[[ 28  15  -3  71]
 [-30  25 -16 -74]
 [ -9  -2 -20 -10]
 [ 22   0  35 -18]
 [-70 -47 -11 -24]
 [-35 -45  23 -25]
 [ 50  58 -36  16]
 [ 23   8 -17  30]]
:
[[ 50  58 -36  16]
 [ -9  -2 -20 -10]
 [ 23   8 -17  30]
 [-30  25 -16 -74]
 [-70 -47 -11 -24]
 [ 28  15  -3  71]
 [-35 -45  23 -25]
 [ 22   0  35 -18]]

[[  7  19 -42  38  24 -35  41 -36 -16  51]
 [  8 -24 -51  68   1  47   2  57 -19 -56]
 [-17  18  -4  27  43 -29  10 -21  -2  25]
 [ 24   2   6 -49 -50  27  24  12  56  -7]
 [-29 -32   2  34  43 -38  12 -34 -30 -33]
 [ 12  10  -3  11  45   7  40   5  38 -24]
 [-13  44 -37  21 -50  22   8  24   5  37]
 [ 15  12  -1 -14  37  51 -13  46 -23   4]]
:
[[  8 -24 -51  68   1  47   2  57 -19 -56]
 [  7  19 -42  38  24 -35  41 -36 -16  51]
 [-13  44 -37  21 -50  22   8  24   5  37]
 [-17  18  -4  27  43 -29  10 -21  -2  25]
 [ 12  10  -3  11  45   7  40   5  38 -24]
 [ 15  12  -1 -14  37  51 -13  46 -23   4]
 [-29 -32   2  34  43 -38  12 -34 -30 -33]
 [ 24   2   6 -49 -50  27  24  12  56  -7]]

[[ 18  -4  36   1 -14   6]
 [-51  10  -2 -13   3  -9]
 [-33   4  -4 -30  29 -36]
 [-25  53  13  52 -25  52]
 [-10  65  56 -26   1 -20]
 [  0 -48 -53  33   8  27]
 [ 14  52  32 -39   5 -27]
 [ 12  19  44 -20  34 -19]
 [-58  13 -44  20  12  32]
 [ 14 -20  50  34 -25  40]
 [-13 -28   1  76 -11  66]]
:
[[  0 -48 -53  33   8  27]
 [-58  13 -44  20  12  32]
 [-33   4  -4 -30  29 -36]
 [-51  10  -2 -13   3  -9]
 [-13 -28   1  76 -11  66]
 [-25  53  13  52 -25  52]
 [ 14  52  32 -39   5 -27]
 [ 18  -4  36   1 -14   6]
 [ 12  19  44 -20  34 -19]
 [ 14 -20  50  34 -25  40]
 [-10  65  56 -26   1 -20]]

[[ 46 -14   6  -7  12]
 [ 16 -11 -15 -18  11]
 [-17   1  -6  12 -17]
 [  4 -12   9   1   9]
 [ 63 -26  30  24 -15]
 [-20  65 -49  20   3]
 [ 28 -36  49   4  -9]
 [ 40  18  13  61 -42]
 [-10  -7 -20 -45  72]]
:
[[-20  65 -49  20   3]
 [-10  -7 -20 -45  72]
 [ 16 -11 -15 -18  11]
 [-17   1  -6  12 -17]
 [ 46 -14   6  -7  12]
 [  4 -12   9   1   9]
 [ 40  18  13  61 -42]
 [ 63 -26  30  24 -15]
 [ 28 -36  49   4  -9]]

[[-14   6  27  13  -1  29  13 -39  -6 -21  -4 -12 -26  33  -4  21]
 [  9 -18   3 -15 -30 -24 -19  65 -37  37   8  23 -10  13 -21  -1]]
:
[[  9 -18   3 -15 -30 -24 -19  65 -37  37   8  23 -10  13 -21  -1]
 [-14   6  27  13  -1  29  13 -39  -6 -21  -4 -12 -26  33  -4  21]]

[[ 62  19 -12  23  -4  21 -36  -9 -34  -5   0 -24  -1]
 [ 10   9  29 -20  15 -11 -19  -4  -5  -1  30   9  63]
 [-19  17   9  10 -12  37  32 -43  -9  41 -22   0  22]
 [ 18  -9 -26  34  -6  28  34  -7   9   2   9  37 -10]
 [  8   0 -18 -40 -32  -6  34 -30  18  11   4 -34  34]
 [ -7  15 -11  -2   8  18  -8 -31 -13  21 -23 -66   2]
 [-19 -40 -25  -3 -46  28   0 -12 -36  21  -9  12  10]]
:
[[ 18  -9 -26  34  -6  28  34  -7   9   2   9  37 -10]
 [-19 -40 -25  -3 -46  28   0 -12 -36  21  -9  12  10]
 [  8   0 -18 -40 -32  -6  34 -30  18  11   4 -34  34]
 [ 62  19 -12  23  -4  21 -36  -9 -34  -5   0 -24  -1]
 [ -7  15 -11  -2   8  18  -8 -31 -13  21 -23 -66   2]
 [-19  17   9  10 -12  37  32 -43  -9  41 -22   0  22]
 [ 10   9  29 -20  15 -11 -19  -4  -5  -1  30   9  63]]

[[ -7 -11  32 -20 -14   2]
 [-12  -8 -32   7  30 -15]
 [ -5  -4  -5 -11  57 -18]]
:
[[-12  -8 -32   7  30 -15]
 [ -5  -4  -5 -11  57 -18]
 [ -7 -11  32 -20 -14   2]]

[[-41   3 -74]
 [-21   6  20]
 [ -4  11 -49]
 [-46 -10   4]
 [-33 -16 -38]
 [ -3  15  48]
 [ 50  15   1]
 [ 23  -5  73]
 [ 45  10   3]
 [ 47   7  32]
 [-17 -20 -40]]
:
[[-41   3 -74]
 [ -4  11 -49]
 [-17 -20 -40]
 [-33 -16 -38]
 [ 50  15   1]
 [ 45  10   3]
 [-46 -10   4]
 [-21   6  20]
 [ 47   7  32]
 [ -3  15  48]
 [ 23  -5  73]]
